Here is a tiny trained network, its code and every weight. The questions are about switching its units off for an input and a class, where a switched-off unit gives its printed mean instead of its output.

import numpy as np


def w(rows, s, z=0):
    codes = np.array(rows[::2]) - 128.0
    scale = np.full(codes.shape[1], s)
    scale[-1] = z or s
    return codes * scale


def f(y):
    return np.maximum(y, 0)


def log_softmax(a):
    a = a - a.max(-1, keepdims=True)
    return a - np.log(np.exp(a).sum(-1, keepdims=True))


def net(x, mask):
    res = np.array(x, float).reshape(1, 7) / 4 @ E
    y = f(res @ A[0][:, :-1].T + A[0][:, -1])
    res = res + np.where(mask, y, B[0][:, -1]) @ B[0][:, :-1]
    return log_softmax(res[-1] @ U[:, :-1].T + U[:, -1])


A, B = {}, {}
E = w([
[125,123,127,124],'x0',
[231,106,214,48],'x1',
[93,7,146,223],'x2',
[131,128,133,134],'x3',
[151,156,156,170],'x4',
[131,129,127,130],'x5',
[237,108,2,190],'x6',
],0.007)
A[0] = w([
[150,160,203,41,184],'neuron 0',
[162,106,83,145,174],'neuron 1',
[135,172,162,55,132],'neuron 2',
[148,178,138,142,145],'neuron 3',
[44,127,192,137,146],'neuron 4',
[113,84,70,103,144],'neuron 5',
[93,130,156,142,187],'neuron 6',
[41,205,91,148,107],'neuron 7',
[113,70,77,207,107],'neuron 8',
[80,151,108,129,169],'neuron 9',
[162,21,184,136,112],'neuron 10',
[161,120,157,109,165],'neuron 11',
[119,32,189,163,66],'neuron 12',
[104,82,74,198,134],'neuron 13',
[110,98,49,224,99],'neuron 14',
[185,80,152,129,181],'neuron 15',
[143,48,63,212,114],'neuron 16',
[131,217,61,118,2],'neuron 17',
[174,115,162,139,175],'neuron 18',
[255,105,64,112,152],'neuron 19',
[88,60,181,142,129],'neuron 20',
[134,211,83,107,107],'neuron 21',
[207,130,63,110,149],'neuron 22',
[15,159,176,138,171],'neuron 23',
[227,52,182,116,134],'neuron 24',
[128,175,186,105,189],'neuron 25',
[120,199,208,31,154],'neuron 26',
[108,171,166,172,124],'neuron 27',
],0.0079,0.0044)
B[0] = w([
[188,105,134,86,246],'neuron 0',
[121,111,178,177,183],'neuron 1',
[216,64,155,84,202],'neuron 2',
[129,132,115,126,158],'neuron 3',
[71,185,101,137,215],'neuron 4',
[104,99,132,179,160],'neuron 5',
[154,163,77,96,184],'neuron 6',
[79,254,66,128,193],'neuron 7',
[178,65,181,135,195],'neuron 8',
[98,142,131,154,177],'neuron 9',
[33,253,92,178,194],'neuron 10',
[160,126,103,98,174],'neuron 11',
[95,232,97,124,185],'neuron 12',
[153,50,191,138,197],'neuron 13',
[180,61,159,129,205],'neuron 14',
[139,189,95,92,190],'neuron 15',
[157,55,192,139,210],'neuron 16',
[13,141,153,229,159],'neuron 17',
[141,138,96,123,177],'neuron 18',
[31,197,111,189,225],'neuron 19',
[90,202,100,152,192],'neuron 20',
[50,189,113,144,180],'neuron 21',
[72,184,124,171,199],'neuron 22',
[79,189,78,136,237],'neuron 23',
[86,193,93,119,208],'neuron 24',
[174,111,124,92,209],'neuron 25',
[213,78,134,107,254],'neuron 26',
[138,120,112,142,158],'neuron 27',
],0.0068,0.0069)
U = w([
[143,206,33,80,233],'0',
[69,156,134,208,153],'1',
[234,2,222,93,2],'2',
],0.0082,0.00072)

Each question gives the input, the list of numbers given to net, and the class t.
The units are the neurons (one row each of A and B). Each row of codes is followed by its name. A weight is (code - 128) times the scale printed after its matrix; where a second scale follows, it is the last column's (A, B and U).
mask holds one flag per neuron, in row order. A switched-off neuron (its flag False) gives its mean, the last column of its row in B, instead of its output. The means were averaged over made-up inputs and are rounded, as every weight is.
A unit's drop is (log p(t) with every unit on - log p(t) with that unit switched off) / (log p(t) with every unit on - log p(t) with every unit switched off).
The circuit of an input: a set's keep is (log p(t) with only the set's units on - log p(t) with every unit switched off) / (log p(t) with every unit on - log p(t) with every unit switched off). Starting from the 12 units with the biggest drops (on a tie, the unit counted first), units are removed one at a time, each time the one whose removal leaves the highest keep (on an exact tie, the one counted first), for as long as the keep stays at least 0.8.
units of the circuit, in order: the units of the circuit, biggest drop first
unit that matters most: the unit with the biggest drop
k most important neurons: the k neurons with the biggest drops, biggest first
drop of u: that unit's drop, to one decimal
input [-2,4,5,1,-7,6,8], class 1: 2 most important neurons	[neuron 19; neuron 10]
input [8,6,1,5,6,-3,7], class 1: units of the circuit, in order	[neuron 19; neuron 1]
input [4,-1,0,1,2,1,7], class 1: 3 most important neurons	[neuron 19; neuron 22; neuron 26]
input [-1,-5,-7,-5,2,-8,5], class 1: unit that matters most	neuron 17
input [1,6,1,6,-5,2,6], class 1: units of the circuit, in order	[neuron 19; neuron 1]
input [-1,-1,3,5,3,2,8], class 2: 4 most important neurons	[neuron 16; neuron 14; neuron 8; neuron 13]
input [-6,-2,-1,6,5,5,5], class 1: 2 most important neurons	[neuron 19; neuron 26]
input [3,-1,-5,4,0,1,6], class 1: drop of neuron 10	0.0
input [-3,3,5,4,-3,4,-2], class 0: drop of neuron 16	0.1
input [-8,4,2,-5,-5,2,-6], class 0: drop of neuron 20	0.1
input [4,5,-8,2,-2,2,-2], class 2: drop of neuron 27	0.0
